[ 353   63 -105  249 -185   67   53  193 -144 -117 -111 -112  227  591
  -65  262 -250 -169  -11   99 -236 -302   92  245  101 -205   14  122
  -88  -35   78  425 -199 -456 -134]
8
[-234   33  139  195   14 -285  122  219   27  264 -389 -203   83  265
 -310  308 -100   95 -120 -261 -308  101  -91  343 -111 -291   84   20
    0  180  -87  330  303 -142 -185]
1
[ 221 -385    0  -95   44  -14   81  129  112 -299  126   84   53   89
  329  -12 -142 -376  156 -180 -267 -481  -29  544 -147  214  263  598
  253  436  108  273 -148   -4   47]
2
[-243 -152 -251  -94   60  -48 -189   25 -102 -165  205  113  -18  -18
  -18  -26   19 -229  -75 -125   99 -178  104 -262 -163 -268  -62    9
 -120 -141  179  193  -92  381   78]
4
[ 140 -266  180  438   10 -291 -219  148  238 -195   23   -5  101  -22
 -295   94 -335   89 -430   26 -241   39 -172  123 -178  -33 -312   33
  -56  346  -74  277  -66 -290  -61]
10
[  92 -112   26   19  158 -188 -273  -14  133 -341   90 -265  -12  230
  -32  115   92 -349 -555 -253 -340 -349   14  351 -277 -319 -425    5
   -2  692  -54  417  -56 -204 -288]
11
[  53  -55  -79  -88 -214   29  -67  148 -258   35 -238  136 -163   13
 -142   74  184 -403  -15 -408  -71 -551  119 -331  -81 -127  -52  349
  -84  222  142  327   86  255   42]
2
[  20  116 -287 -193  154  -46 -327 -282 -154   89  193  297  132  235
  165   53 -138  164   79  218  188 -282   42  132  122 -158  132  104
  205   54  -23 -191 -400   29  114]
3
[-192  108  -59 -327  338   40  -50   61   32 -410  154  199   -5 -319
  -74  252 -133  127 -169   17   52 -125 -334 -100 -138 -310  -79   97
   49  217  106 -101  -37  -50  219]
10
[-239  154  165 -511  123 -119  -64  -72  137  173  115  150 -292 -107
  -63   22  223  239    9   49  316 -350   17  352  121 -364   86   49
  269  146   48 -647 -130  -88  170]
8
[-126  -87  -17 -225    0 -141  -82  227  101    6   31  318  -80  235
 -262 -254 -306 -229  126    7  266 -600   61  358  -45 -228  100  540
  199   89  326 -195 -137  178  230]
1
[-356 -195 -269 -246   56 -190  275  488   -4   58  -40  183  239 -284
 -270  261 -255  162  -58 -162   42   10 -231 -150 -226 -164  -31  132
 -492  300 -291 -140  117  -80 -186]
3
[  91 -254 -226  515   57 -329 -467  135   99  204  251 -192  280  600
  301 -107 -360  -53  127   92 -527  315 -172  673 -255 -300   98  168
  -76  354 -115  393  -54 -358 -206]
9
[-147  251 -245  208   58   61 -167 -322 -135  192  158  301  -50 -384
  209  256 -183  140  -77   63  202  141 -229   51 -127   68  328   -8
  370  488  -34 -372  141  136   27]
9
[  80 -105  -78 -103  346  127 -221 -215  -54  -69  375  -36 -357 -334
 -176  368  309  490 -520   61  140  224  141 -392  -83 -198 -219  -61
 -225 -154   97   25  -36  354 -108]
6
[ -64   89 -252  524 -214    5 -235  -77  152  429 -367  130  292  179
 -489   57 -244  671 -182  198 -149  436  -65  258   50 -417  113 -557
 -179 -148 -268  244 -110 -773 -195]
0
[  -3 -114  -90   15  126  -91 -124  -37    9  -86  291  168  230 -247
  -71  -30 -448 -457  -38  483  -33   40  -44  183   21  -82  236   79
  171 -267  214  -51  195  300  103]
9
[  12  396 -247  231  -28  107  196  -55  102  493  -31   78   69  -97
 -222  -15 -451 -376  -22  149  121  127  -33  412 -237   54  237 -271
  338  441  200 -168   97  101   55]
9
[ 327  -89  -41  165 -122  182   46   27  143 -287  -46   32 -157  614
   28 -227   63 -155   -9   -8   61 -129   28  231 -190   85    6  207
 -306   43   81  262    0  -36   95]
1
[  44   33 -116  118 -202  278  223  138 -207 -198 -136  284   29  163
 -196   52 -136 -418  171  -16  159 -134   90  -19  -99 -320  298  295
 -119 -119  506  495  269   76  -88]
3
[ 444 -182  -18  265 -314  356 -128   58  366  -96   94  105 -106  282
 -158 -358  -43 -211 -264  189   70  272    8  286  -23   -8   42   23
 -359  -77  -39  109  249 -256  153]
7
[ 192   97 -182  -58 -246  -49  127  213   84  162 -260   -9  182  311
 -207  138 -357 -164 -146 -125 -105  234 -137  281 -314 -461   70   43
 -271  -84  -27  529 -228 -192 -244]
8
[-209 -135   -1 -161  152 -256  -56  -56   65  557  105  238   63  -34
 -196 -115 -113  277  -45   26 -189   78  -38  -88  435 -285  283   13
  532 -108  175 -113 -166 -120  113]
8
[ -65 -192 -323  -42  -55  236   68  201 -160  -91   42  300  148  195
 -149 -331  -86 -162   75  -69  -59 -123    1  160  160   42   63  -11
 -206   -2  -31   -3  -82 -192  121]
5
[-104  278   23 -112  259  167  -49  -95 -235   15   97 -164  140  -33
 -200  283 -126   44 -305  391  566 -107 -157   51   76 -193   15   51
  253 -148  167 -302   34  -40   45]
9
[ 184 -123   83  561  167  -78   77  137 -165 -166  -21 -316  393  639
 -133  354 -141  144 -275  153 -269  152 -183  325 -173 -247 -252  -98
 -150   14    1  858   32 -427 -293]
3
[ 249 -172  -40 -295  188  395 -268 -149  222 -187  -24  -18  -10  113
 -233 -147   25 -242  -81   -1  -74  -93  -30  161 -126 -216 -116 -112
  -79 -140  227  265  -57   -2    4]
1
[-277   57  -27  185  -15  143  -90  179    5 -166  177  -57 -112 -287
 -166  108  -72   41  115   -9   44    9    3  188  -61  -99 -162 -269
  124  -90   88  -48  144  -81 -154]
7
[ 226  -98 -196 -390  116  202 -126  -40 -186 -221   92  184 -205 -121
 -189   27  104   38   43  -60  259 -153  -87 -257   -7  222   45   43
 -192 -142   20  -39  -79  250  116]
3
[ 183 -267  141  124   55  128 -307    6 -336 -483  293 -218  195  147
  266  363  137 -338 -267  -41  -85 -193  -33  285 -209 -220 -454  -67
 -299   57 -119  437  109   38 -162]
7
[  60 -167  101  387  -49   32   68   56  260  -88  -11 -129  138  148
   54  -31 -120  -75 -121  157 -121   52  100  285  -32    2   36  101
 -110   13   82  125  -62 -267  -49]
2
[ 207  -59  -81  239   39   32  470   67 -277  -47  -37   79  417  -98
  -66   78 -248 -565  -57  209  -87 -291  261   25   31  322  209   72
  145  344  384  305  346   73  109]
5
[  12  109  -84   98  288 -139   69  130 -206  136   -7 -165  253  172
  130  197  -65   68  -45  157 -222  153 -489  257 -330 -146  -34  -17
 -407  139 -100   10  -90 -293  -37]
0
[  45 -154 -106  -65 -185  136   11  199  245  180   98   65   69  280
  -12 -518 -144 -331    1 -208  -65  -20  -27  157  166 -184  228  308
  231  230  183   54 -171 -320  135]
3
[  77 -232   79  190  207  -49   33   80  -18 -309  382 -216   86  235
   -6  252  -26 -388 -434  220  -23  -82    5  108 -119 -110 -141   97
 -223  320   20  245  166   30 -167]
0
[  25  241 -220   43 -280  213  337   22   83  384    5  210  125 -411
 -112  -81 -181 -214  -53  161 -214 -130   38  236   66 -128  152 -242
  487 -146  147  -25  168   -1   34]
3
[  83  221  -97  229  188  -38   46   64 -109   50  258   -9  144 -283
  123  186 -336  -79 -173  133 -313 -406 -380  263 -107  132 -181   24
  457  279  191 -138  199   15  -67]
3
[ -77 -104 -209 -255  -38  268   56  405   36 -278  -17 -108   65 -173
 -238  257 -396 -553  395 -434  -58 -159  -68  -24 -303  -26    7  -72
 -231  138   51  116 -111  186  -83]
6
[ 189  -49  177  357   64  -55 -220  257  140 -527  114 -444  -33  131
 -318   59  -57 -123 -349  122 -195 -168   24  335  -91  -12 -448  -76
  -33  353   -2  349   99 -655 -315]
7
[  55  111   34   55  -44 -261  160  149 -110 -117   41  291 -270 -113
  -24 -106   89   74   18 -158  121 -545  -85    6 -178  132   89  417
  362  679  210   82  169   29  312]
0
[-125 -196 -296   30  289    5 -158  -93 -198 -427  344  292  272   28
  244  -49 -101  165   13  225  272 -109 -214  -68 -103  -14   87  164
   91  650   12  -25   29 -339  205]
11
[ 206  349 -301  289  -61  379 -194 -103  132  119   69  -99  -41  137
   62  -80 -303  -62   26  -49 -245  332 -232  408 -205  -68  -62 -366
  183 -214  177  309  -37  -84 -227]
7
[  56  -33    3 -485  165  186  138  271   17   19  209  -43 -221  405
 -143 -107  181 -444  218 -170   71 -164   29  -83  -78 -187 -334 -209
 -648 -170  128  -95  -87  375  104]
7
[-272  -46 -294  180  -25  102   81  240 -253  150   44  -20  307  373
   -6  167    4  107  284   50 -346  246 -317  -48  -26 -392  -35 -353
 -200 -109 -331  397    7 -381 -148]
0
[-147   -2 -153   61   82   65 -482 -217 -276   11  248   50   58   74
  257   89    4  -71  105  113  266  110 -187   44  -98 -228  211   92
  136  -56   57 -123  -96  160  127]
5
[ 118 -146 -243  -48 -240  168 -268  282  -41   52   30  175  -11  139
 -302   -4 -211 -685   85   30 -186 -329 -224  228 -243 -262  -75   38
 -132   70 -136   53 -125    4  132]
10
[  -1  -30 -175  200  141  234  -98   -7 -225   95  262 -373   24  125
   45  126   98 -392   -7  252   61  218  105   56 -312  122 -294 -312
 -398 -406  -82  -23  115  528    0]
6
[  64  -98   68   33  -75  -39  -91  214 -283  118  162  -71 -134 -246
 -230 -203  157 -168  124  148  -36 -156   67  217 -160 -112 -286 -213
 -243 -304  146  -98   79  117  138]
6
[-100   29 -166   37  -28  175  -43  134  194 -153   73 -227   25  732
  -91  195 -281 -255  -50 -160  401   72 -212  107   44 -143  426   24
 -230  186  -43 -136   34 -157   -8]
3
[-394  255  160  -69  309 -304 -171 -163 -157  235  -73 -201  -13  537
  -66  279   28  438  -21   43  431  -22    7  152  241 -403  295  125
   87  120  179 -176   73 -195 -234]
0
[  53 -387  181 -160   86   22 -543  -72   -6 -429  323    4 -130  314
 -112  -13 -134 -579  289   -5  179  126  110  498  -34   19   -3 -122
 -235    2 -104   88   69  453    0]
5
[ 655  325  105  358 -253   -4   19  -54  482 -165 -109   60 -151 -204
 -310  145 -260   -4 -632  257 -259 -464 -165  349 -351 -241 -203  -29
  164  228  292  256   57 -350  -46]
4
[ 146  -64  100  489 -300  130   65  189  174 -372 -187   14   97  447
 -137   -3 -405 -204  101  -78  -26  -22   -3  456   12   62  155   75
  -70   95   27  367 -119 -375   31]
2
[ 169  -60  -81  176 -160  -32 -258  361 -238   25  -18 -216  117  300
  -76  357  -90  -43  156  -30 -601  -93 -171  185 -115 -463 -385 -151
 -445 -110 -205  390  -80 -374 -320]
10
[-160   53  130 -143  138  170  -42  -67  -77  136 -100 -144  -31   60
 -149   98  -52  -77   73   65  321  297  -87  305  -48   74  119   18
   70 -167  -39 -166  237  256   32]
1
[ -91 -493   91 -208  128 -151 -178  206 -411 -404  429  -51  -14 -303
 -109  122  -28 -899  140  129  274 -184   59  -21 -304  -19 -159  -19
 -459 -212  209  -56   99  739   72]
11
[-258  132  -99   58  -32 -107   46  277  223 -251  -33  270  174 -427
 -360   -3 -600 -248  -81  127   13 -328 -260  152 -107  -65   64   64
  131  223   73 -284   73 -165   77]
0
[  -9  336  307 -157  334  322  118   11  418 -144  133 -427  -81   16
  -86  315  -18   35 -308  144   27  233 -325  329  -99 -526 -147 -278
 -291   15  269 -184  517 -199 -230]
0
[  -6  240 -200 -312 -136  295  -36  177 -321  410  -49 -272 -128  -33
  -60 -106  310 -404  -38  -89   45 -147  196   73  -76 -289 -301  -79
 -357 -516   72 -199   24  357  -38]
9
[  -1   40  220  171 -115 -299   31   57 -282  -14 -240 -175   28  180
   25  449  223   -6  152    6 -268   83  176  119 -125 -320   -1 -105
 -432 -313  -96  396   30   59  -51]
4
[ 278 -185   59 -272    7  -63  -74   11  -82 -127  362   -3 -250  125
  -86  -76   46 -836 -125  137  173 -136  148  277 -288 -261    8  254
  -27   91  335  286   38  549   34]
11
[ 149  206 -188  110  -85  354  -62  294 -108 -152  -84  -65 -121  282
 -460  258 -269 -377 -237 -140   20 -361 -365  270 -216 -128 -216   22
  -82   67   52  195   22 -187 -315]
7
[   3 -257 -207  -75    4 -147 -152  332  242   29  -57  163  -29    0
 -415  107 -252  272   99 -199 -210 -223 -246  -16 -161 -228  -15   44
 -148  123  -88  113 -156 -221 -173]
9
[  65  -71  -35 -110   44   32  -93  163 -108 -370   54   28  -35  306
  198   50 -129 -412 -122 -340  -52 -749 -288  788 -337 -247   28  538
  179  480  241  306  -63  -78  -92]
2
[ -71  500   46 -124  -40 -142  272   99 -137  301 -163 -117 -271 -144
 -412  200   98  238 -189  235  544 -205 -175 -332   23  -34  150   15
  258 -106  205 -414  185  -58  167]
8
[ 462    3  -62  637   42  -43 -158 -287  296 -469  251    8  215  330
  239  375 -480  238 -440  283   15   51 -198 -423  -77  143  -46   82
   41  171   54  387   50    1 -132]
9
[-124 -227   19 -143  188  218 -126 -101 -139 -243   68  199  118  563
   45   87  -31 -255  204  -55   75  -65  -88  262  130 -140   77   24
 -208 -151 -119   49 -197  124   26]
9
[  71 -111 -408  286 -294  111 -414   84  303  147   30  -36   32  124
 -119 -325  -19  272  229  318 -244  287  -38  238 -145 -348   91 -239
   -5   12 -215  348   44 -720 -136]
2
[ 166 -217   92 -334 -192  364 -215  168 -279 -385  -34 -105  -19 -107
 -359  254  102 -729  -17  236  326  -51 -206 -130 -276 -382 -122 -112
 -871 -439  -67  -25  362  169  -87]
1
[ 138 -180  241 -195   30 -270 -197  107  143  115  214  -36 -127  170
  -22 -494  -46 -335  187   54 -189    5  204  545 -217 -454 -297   -4
 -297 -251  437  194  -48  307  -51]
1
[  -9 -198 -278  247 -204  215 -259  189  281 -417  188   74  -45  505
 -200 -211 -330 -403   -3  -50   -2  -82   45  608 -160 -252   -1 -112
 -126  245   20  310   48 -323 -218]
8
[  25 -217  151  280 -350  108  103  337 -159 -412  112  250   18 -184
 -158 -261  -91 -704 -290    0  174 -178  112  494 -162 -112 -121  375
 -220  795  -10   12  248 -357   31]
9
[   6   -8  159 -109   54  294  -69 -155   29 -261  215 -175 -300  108
  -55  149  256 -273   82   98  271  -13   30  150 -156 -248   33 -219
   67 -116  229  105  166  219  -38]
1
[-189 -138 -438  -65  454  161 -566 -198  -87 -119  369   26  -47  224
   54  336 -168  199  123  -13   -7  195  -91 -155   31  -20  100   22
  123  -63  -51  134 -265  162 -321]
7
[ 184 -204   -4   59  284  196 -341 -197  191 -126  -71   29  -36   22
   28  228  126  494  -71 -140 -435 -296 -186  148  -49 -119 -177 -260
 -275 -497  147  -10  -38   70   40]
1
[-158  242   26   -2  -98 -164   20 -161 -308   64  108 -141  282 -242
   46  -92 -233 -445  -56  492  415  235 -105  158   21 -150  302 -383
   54  -88  139 -199  111 -136   60]
2
[  72  370 -368  364 -233  325 -162  -78  472  135   26  -78   67  -19
   13 -131 -366 -165 -175  233  -62  303 -230  471 -433 -188  -42 -283
  127    2  -49  -24   74 -143 -175]
5
[ 264  378 -142  116 -225  322  105  -98  180   -5 -204   96  -78 -241
 -153  -48 -348 -487 -123  115   45  -19   20  605 -416   17  150   -3
  256 -106  267   82 -121  203  115]
1
[ 219  453   60  173  121  297  419 -209   -5 -174    1  -43  187 -227
  131  419 -220  -76 -147  417   99  272 -216   89 -154  192   46 -279
 -160  288   -2 -118  287 -148 -114]
0
[  58  -88 -201  239 -183  271  -44  449 -171  -79  -21   74  -89  186
 -359   83 -259 -332  396 -126  -52 -132   17  186 -172   -7  -23   95
 -184 -475  207  273   29  396  155]
5
[-267  151 -154 -446  265  180  -48  -25  221   30  -82  246 -289 -272
 -383  230   42  459  -14  -50  127 -261  -80  -13   95  -42    9   78
  376   38  -69 -352   29    4  -42]
8
